Each row has a name. Each question is about the rows just above it.

Columns, left to right: A U T B C V
[-13   7  13  40 -67 -28] = <173>
[-13   7  13  40 -67 -35] = <84>
[-36   4   9  37 -80 -12] = <94>
[-36   4   9  24 -23 -38] = <188>
<94> in full: | [-36   4   9  37 -80 -12]
[-36 -36] is in which column, read top down? | A

Columns, left to right: J H R W F L Q D
[-47   7 -25   5  -7  -3  -2  -9] = <103>
[  5 -23 -25   2  -2  -6   6   8] = <11>
[-33 -51 -29  17  -5  -8 -11   3] = <86>
[  7  23  -4 -16  -7  12  -3  -4] = <3>
[  9  25  -9 -16   8   9  -8  -3] = <6>
[-12 -67 -31  -5   1   9  -5  -4] = <132>
[  9  25  -9 -16   6   0 -14  -9] = <188>
[-14  31  36   7  -6  -2  13   4] = <173>
[ 14  17 -32  -6  -3  30  -6 -16] = <94>
[-46 -78  29   3  -3  10  -4  -2] = <207>
<94> in full: | [ 14  17 -32  -6  -3  30  -6 -16]
<86> in full: | [-33 -51 -29  17  -5  -8 -11   3]
[ -8  -5 -14] is in which column, read top down? | Q

Columns, left to right: Y X G N E S K Z M P
[-25  55 -35 -12  49 -12  22  42  40 -54] : <11>
[ -7  58 -19   1  -1   2  62  68  -3   0] : <94>
[ -4  25   8  36 -40   7 -11  17 -19  19] : <86>
[-20  25 -39   1  49 -11  22  38  24 -35] : <103>
[-25  55 -35 -12  49 -12  22  42  40 -24] : <207>
[-25  55 -35 -12  49 -12  22  42  25 -54] : <6>
[-59  25 -47 -36   6 -38  21  30  26 -62] : <132>
[ 57 -58  63  60 -50  80 -37 -35 -46  53] : <84>
[  4   6 -36 -41  11 -43 -49  10  45 -54] : <173>
[40 25] is in which column, read top down? | M
<132> in full: | [-59  25 -47 -36   6 -38  21  30  26 -62]
<94> in full: | [ -7  58 -19   1  -1   2  62  68  -3   0]

Columns, left to right: rus vut Pab bovub rizu tabe roba
[ 47  11 -38  31   4  -6  33] -> <11>
[ 49   0 -46  32  17  33  54] -> <6>
[ 47  68 -38  31   4  -6  33] -> <207>
[ 58  62   5  15  11 -12  22] -> <132>
[ 23 -36 -81  51 -44 -85  30] -> <84>
[ 49   0 -46  32  17  33 -31] -> <94>
[ 33 -19 -60  34  -7  -9  49] -> <56>
Which column holds [ -6 -12 -85  33] top down? | tabe
Which column holds this, read top down? [-46 -38   5 -81 -46] | Pab
[33 22 30] is in which column, read top down? | roba
[ 54  33  22  30 -31] is in which column, read top down? | roba
<56> in full: | [ 33 -19 -60  34  -7  -9  49]

Columns, left to right: Gefet sis nalam girem Fofe nam Saf gegur figeb fad
[-87  48  34  14  49  -8 -18  64  20  13] : <6>
[ 29   9  31  56  54  -7 -41  62 -80 -85] : <11>
[ 19  36  10 -16  69  51 -19   4 -49 -46] : <86>
[ -8  41  53  17  59 -20 -41  53 -42 -47] : <56>
[ 44  17  35  22  15 -16 -59  70 -34 -48] : <188>
Which column holds this, read top down? [-41 -19] | Saf
Which column holds this, read top down? [-85 -46 -47 -48] | fad
<56> in full: | [ -8  41  53  17  59 -20 -41  53 -42 -47]
Which column holds [-49 -42 -34] top down? | figeb
Which column holds this, read top down? [ 9 36] | sis
[ 20 -80 -49 -42] is in which column, read top down? | figeb

Columns, left to right: Nizap musig gedun vabov Bil mif todat Mele
[-31 -18 -24  54  16  -3  57  36] -> <188>
[ 5 23 52 51 13  6 18  4] -> <173>
[-34 -15 -18  65  23  -6  74  36] -> <94>
[ 14 -55  17 -26 -82   4  18  32] -> <11>
[-15  25   3  64  53  21 -17 -26] -> <84>
[-15  25   3  64  53  21  33   9] -> <103>
[ 21  63  45 -15  39  -8 -45 -40] -> <6>
<103> in full: | [-15  25   3  64  53  21  33   9]
<173> in full: | [ 5 23 52 51 13  6 18  4]
[54 51 65] is in which column, read top down? | vabov
<84> in full: | [-15  25   3  64  53  21 -17 -26]

